Here is a tiny trained network, its code and every weight. The questions are about switching its units off for an input and a target symbol, where a switched-off unit gives its printed mean instead of its output.

import numpy as np


def w(rows, s, z=0):
    codes = np.array(rows[::2]) - 128.0
    scale = np.full(codes.shape[1], s)
    scale[-1] = z or s
    return codes * scale


def norm(h):
    return h / np.sqrt((h * h).mean(-1, keepdims=True) + 1e-5)


def f(y):
    return y / 2 * (1 + np.tanh(0.7978845608 * (y + 0.044715 * y**3)))


def softmax(a):
    e = np.exp(a - a.max(-1, keepdims=True))
    return e / e.sum(-1, keepdims=True)


def log_softmax(a):
    a = a - a.max(-1, keepdims=True)
    return a - np.log(np.exp(a).sum(-1, keepdims=True))


def net(x, mask):
    ids = ['ΘΣΦαβδλπτω'.index(c) for c in x.split()]
    T = len(ids)
    res = E[ids] + P[:T]
    q, k, v = (norm(res) @ M[0].T for M in (Q, K, V))
    z = softmax(np.where(np.tri(T) > 0, q @ k.T / 4**0.5, -1e9)) @ v
    res = res + np.where(mask[0], z, O[0][:, -1]) @ O[0][:, :-1]
    y = f(norm(res) @ A[0][:, :-1].T + A[0][:, -1])
    res = res + np.where(mask[1:9], y, B[0][:, -1]) @ B[0][:, :-1]
    return log_softmax(norm(res)[-1] @ U[:, :-1].T + U[:, -1])


Q, K, V, O, A, B = {}, {}, {}, {}, {}, {}
E = w([
[148,115,167,115,71],'Θ',
[144,113,152,148,212],'Σ',
[136,133,176,110,97],'Φ',
[126,98,71,153,166],'α',
[153,113,182,144,78],'β',
[230,22,129,96,158],'δ',
[113,164,105,247,206],'λ',
[129,121,155,131,89],'π',
[150,114,181,118,87],'τ',
[60,128,60,111,79],'ω',
],0.015)
P = w([
[188,252,11,108,187],'0',
[175,170,132,125,123],'1',
[164,138,121,141,142],'2',
[156,126,130,149,144],'3',
[141,121,141,143,146],'4',
[130,104,148,155,142],'5',
[118,97,162,150,152],'6',
[114,82,169,151,149],'7',
[106,74,173,146,156],'8',
[89,58,177,154,154],'9',
[82,50,182,151,164],'10',
[93,52,186,143,167],'11',
],0.004)
Q[0] = w([
[92,107,74,172,253],'h1',
[153,97,136,100,146],'h1',
[131,98,93,157,121],'h1',
[219,80,204,136,66],'h1',
],0.014)
K[0] = w([
[38,6,176,103,156],'h1',
[189,97,125,146,145],'h1',
[113,91,108,140,118],'h1',
[203,168,89,85,143],'h1',
],0.014)
V[0] = w([
[113,179,124,228,102],'h1',
[112,122,118,163,197],'h1',
[161,88,188,247,81],'h1',
[77,80,96,143,78],'h1',
],0.011)
O[0] = w([
[186,60,157,146,140,170],'h1',
[111,143,213,115,133,251],'h1',
[140,103,127,220,45,160],'h1',
[83,2,118,80,69,131],'h1',
],0.0089,0.003)
A[0] = w([
[141,79,57,108,218,31],'n1',
[149,145,72,159,237,155],'n2',
[150,128,159,112,41,253],'n3',
[121,193,180,114,164,141],'n4',
[115,104,187,60,172,13],'n5',
[109,202,144,176,154,82],'n6',
[9,125,70,107,111,30],'n7',
[156,139,34,171,68,122],'n8',
],0.012,0.0045)
B[0] = w([
[105,131,53,88,2,210],'n1',
[91,16,148,173,192,254],'n2',
[63,56,34,116,159,238],'n3',
[137,115,198,105,45,220],'n4',
[97,163,61,156,193,186],'n5',
[77,147,40,189,166,183],'n6',
[255,168,86,32,106,186],'n7',
[143,180,152,37,116,206],'n8',
],0.008,0.0044)
U = w([
[128,161,93,50,112,204],'Θ',
[130,159,176,123,68,254],'Σ',
[127,133,127,184,213,191],'Φ',
[51,99,206,43,123,121],'α',
[189,143,113,205,24,80],'β',
[21,167,117,137,53,102],'δ',
[167,64,216,119,79,94],'λ',
[253,66,109,97,207,32],'π',
[118,182,42,168,149,152],'τ',
[17,72,82,98,172,65],'ω',
],0.015,0.0048)

Each question gives the input, a string of symbols that net reads in full, and the target symbol t.
The units are the heads (4 rows each of Q, K, V and O) and the neurons (one row each of A and B). Each row of codes is followed by its name. A weight is (code - 128) times the scale printed after its matrix; where a second scale follows, it is the last column's (O, A, B and U).
mask holds one flag per unit, heads first, then neurons. A switched-off unit (its flag False) gives its mean, the last column of its rows in O or B, instead of its output. The means were averaged over made-up inputs and are rounded, as every weight is.
A unit's drop is (log p(t) with every unit on - log p(t) with that unit switched off) / (log p(t) with every unit on - log p(t) with every unit switched off).
The circuit of an input: a set's keep is (log p(t) with only the set's units on - log p(t) with every unit switched off) / (log p(t) with every unit on - log p(t) with every unit switched off). Starting from all 9 units, units are removed one at a time, each time the one whose removal leaves the highest keep (on an exact tie, the one counted first), for as long as the keep stays at least 0.8.
circuit, biggest first: the units of the circuit, biggest drop first
unit that matters most: the unit with the biggest drop
k most important neurons: the k neurons with the biggest drops, biggest first
drop of u: that unit's drop, to one decimal
input ω ω Φ π, target ω: unit that matters most	n5
input Σ β Φ, target Σ: circuit, biggest first	[h1 n4]
input δ τ δ α β λ δ, target ω: 2 most important neurons	[n2 n1]
input ω λ τ Φ, target ω: 2 most important neurons	[n3 n5]
input τ α ω α α λ β, target τ: circuit, biggest first	[h1 n6]
input Σ α β Σ β β, target Σ: 3 most important neurons	[n4 n2 n6]
input α α δ τ α λ α π ω λ α τ, target α: 3 most important neurons	[n4 n5 n2]
input Σ β τ α Φ τ, target Σ: 2 most important neurons	[n4 n2]
input δ α α ω β β, target δ: 2 most important neurons	[n4 n6]
input Φ α Σ β δ α α δ α Φ, target Φ: 2 most important neurons	[n6 n2]
input π δ Φ δ δ π δ λ Σ α ω, target Θ: 2 most important neurons	[n7 n2]
input Θ β Φ, target Θ: circuit, biggest first	[h1 n8]
input δ π β β π β π, target δ: 3 most important neurons	[n4 n6 n5]
input α α α λ λ α β π, target α: unit that matters most	h1
input ω λ β α τ α β β, target ω: 2 most important neurons	[n3 n5]
input τ Φ τ τ, target τ: drop of h1	0.6
input β α τ, target β: drop of h1	1.6
input α δ α Θ, target α: drop of n4	0.5
input β δ Φ, target β: drop of h1	1.4
input β β λ Φ α ω λ β, target β: most important neuron	[n2]
